Here is a tiny trained network, its code and every weight. The questions are about switching its units off for an input and a target symbol, where a switched-off unit gives its printed mean instead of its output.

import numpy as np


def w(rows, s, z=0):
    codes = np.array(rows[::2]) - 128.0
    scale = np.full(codes.shape[1], s)
    scale[-1] = z or s
    return codes * scale


def norm(h):
    return h / np.sqrt((h * h).mean(-1, keepdims=True) + 1e-5)


def f(y):
    return y / 2 * (1 + np.tanh(0.7978845608 * (y + 0.044715 * y**3)))


def softmax(a):
    e = np.exp(a - a.max(-1, keepdims=True))
    return e / e.sum(-1, keepdims=True)


def log_softmax(a):
    a = a - a.max(-1, keepdims=True)
    return a - np.log(np.exp(a).sum(-1, keepdims=True))


def net(x, mask):
    ids = ['ΔΘΞΠΣΩβγεζηλτφ'.index(c) for c in x.split()]
    T = len(ids)
    res = E[ids] + P[:T]
    r = norm(res)
    for j in range(3):
        rows = slice(3 * j, 3 * j + 3)
        q, k, v = (r @ M[0][rows].T for M in (Q, K, V))
        z = softmax(np.where(np.tri(T) > 0, q @ k.T / 3**0.5, -1e9)) @ v
        o = O[0][rows]
        res = res + np.where(mask[j], z, o[:, -1]) @ o[:, :-1]
    y = f(norm(res) @ A[0][:, :-1].T + A[0][:, -1])
    res = res + np.where(mask[3:7], y, B[0][:, -1]) @ B[0][:, :-1]
    return log_softmax(norm(res)[-1] @ U[:, :-1].T + U[:, -1])


Q, K, V, O, A, B = {}, {}, {}, {}, {}, {}
E = w([
[123,46,72,161,110],'Δ',
[159,56,145,100,71],'Θ',
[161,139,66,6,182],'Ξ',
[103,82,59,198,137],'Π',
[120,75,192,71,127],'Σ',
[132,75,68,185,101],'Ω',
[148,160,221,75,105],'β',
[115,238,139,191,149],'γ',
[193,131,103,146,39],'ε',
[80,71,78,184,165],'ζ',
[160,92,65,175,71],'η',
[124,36,113,124,106],'λ',
[149,230,211,119,112],'τ',
[68,74,175,113,183],'φ',
],0.014)
P = w([
[120,108,126,126,123],'0',
[141,107,132,138,140],'1',
[103,113,123,118,112],'2',
[159,100,139,145,150],'3',
[89,119,122,112,102],'4',
[174,99,146,151,160],'5',
[78,124,125,105,92],'6',
[193,97,156,159,172],'7',
[55,134,117,99,78],'8',
[150,107,166,155,142],'9',
[150,57,2,173,78],'10',
],0.015)
Q[0] = w([
[126,152,156,119,130],'H0',
[128,2,62,118,111],'H0',
[147,75,93,121,155],'H0',
[97,147,115,120,100],'H1',
[120,126,112,145,117],'H1',
[194,94,150,157,170],'H1',
[46,153,176,102,104],'H2',
[142,134,205,154,166],'H2',
[72,137,89,101,76],'H2',
],0.049)
K[0] = w([
[93,131,156,158,113],'H0',
[196,156,45,47,253],'H0',
[183,90,120,121,167],'H0',
[202,101,144,149,171],'H1',
[132,83,140,121,102],'H1',
[18,151,99,76,45],'H1',
[243,140,66,69,245],'H2',
[94,173,28,8,131],'H2',
[218,88,178,191,180],'H2',
],0.027)
V[0] = w([
[126,136,112,96,159],'H0',
[161,150,64,63,171],'H0',
[126,106,177,184,119],'H0',
[76,85,200,165,126],'H1',
[127,136,72,39,184],'H1',
[114,148,135,166,155],'H1',
[74,202,135,175,181],'H2',
[36,74,189,69,254],'H2',
[161,180,162,75,118],'H2',
],0.033)
O[0] = w([
[107,128,175,127,124,145],'H0',
[83,120,216,98,119,167],'H0',
[177,140,77,108,126,120],'H0',
[140,167,114,175,207,202],'H1',
[64,108,155,73,70,92],'H1',
[118,117,81,148,124,77],'H1',
[102,120,38,206,119,3],'H2',
[158,239,4,116,215,174],'H2',
[99,177,149,147,81,101],'H2',
],0.027,0.021)
A[0] = w([
[151,211,142,138,8,249],'N0',
[122,254,109,53,60,122],'N1',
[84,111,80,93,227,255],'N2',
[169,47,129,137,153,124],'N3',
],0.044,0.0084)
B[0] = w([
[247,232,77,117,112,190],'N0',
[41,58,249,184,160,212],'N1',
[83,107,180,100,3,253],'N2',
[86,155,82,152,195,209],'N3',
],0.036,0.019)
U = w([
[84,98,97,50,167,29],'Δ',
[200,159,156,87,191,97],'Θ',
[129,142,122,116,99,105],'Ξ',
[87,76,75,140,117,220],'Π',
[43,182,153,131,148,3],'Σ',
[126,90,112,198,200,140],'Ω',
[154,169,177,249,122,86],'β',
[144,100,105,232,122,217],'γ',
[187,87,140,163,70,196],'ε',
[144,127,88,88,55,226],'ζ',
[170,36,129,175,123,188],'η',
[147,165,133,34,66,40],'λ',
[215,176,121,171,70,232],'τ',
[87,215,92,134,163,150],'φ',
],0.014,0.0043)

Each question gives the input, a string of symbols that net reads in full, and the target symbol t.
The units are the heads (3 rows each of Q, K, V and O) and the neurons (one row each of A and B). Each row of codes is followed by its name. A weight is (code - 128) times the scale printed after its matrix; where a second scale follows, it is the last column's (O, A, B and U).
mask holds one flag per unit, heads first, then neurons. A switched-off unit (its flag False) gives its mean, the last column of its rows in O or B, instead of its output. The means were averaged over made-up inputs and are rounded, as every weight is.
A unit's drop is (log p(t) with every unit on - log p(t) with that unit switched off) / (log p(t) with every unit on - log p(t) with every unit switched off).
The circuit of an input: a set's keep is (log p(t) with only the set's units on - log p(t) with every unit switched off) / (log p(t) with every unit on - log p(t) with every unit switched off). Starting from all 7 units, units are removed one at a time, each time the one whose removal leaves the highest keep (on an exact tie, the one counted first), for as long as the keep stays at least 0.8.
circuit, biggest first: the units of the circuit, biggest drop first
k most important neurons: the k neurons with the biggest drops, biggest first
heads that matter: for each layer, one digit per head in row order, 1 if its drop is at least 0.15 and else 0, layers parted by /
input φ ζ φ, target ζ: circuit, biggest first => [N2, H2]
input γ η Θ Θ τ τ β η β γ, target β: circuit, biggest first => [H2, N1, N0]
input φ Θ ε Π, target ε: circuit, biggest first => [H2]
input Θ φ φ Θ Π Θ φ Ω, target φ: heads that matter => 001
input τ β φ Π β, target Π: circuit, biggest first => [H2, N3, N2, H0]
input τ η φ τ, target φ: heads that matter => 001
input Π τ Θ τ Θ Θ, target Θ: heads that matter => 101
input Ω γ φ φ Θ τ ζ Σ Θ γ β, target γ: heads that matter => 001
input Σ Θ Θ Δ γ Θ Δ Π, target Δ: heads that matter => 101
input Θ τ Θ φ γ Θ β Θ φ, target Θ: heads that matter => 111
input β Θ Ξ γ τ, target β: heads that matter => 111
input Θ Θ β, target Θ: circuit, biggest first => [H2, N2, H0]
input Π Θ Θ Π φ Π τ η Θ, target η: heads that matter => 001
input φ Θ τ τ τ, target τ: heads that matter => 001
input φ φ Π, target φ: circuit, biggest first => [H2]
input ε Θ φ, target Θ: heads that matter => 101
input τ Θ Θ η φ Θ Θ Π Θ, target Π: 3 most important neurons => [N3, N2, N0]
input φ Π ζ Ω, target ζ: 2 most important neurons => [N2, N1]
input Θ τ ζ, target τ: circuit, biggest first => [H2, N0]
input Θ φ Θ τ γ Θ, target γ: circuit, biggest first => [H2]
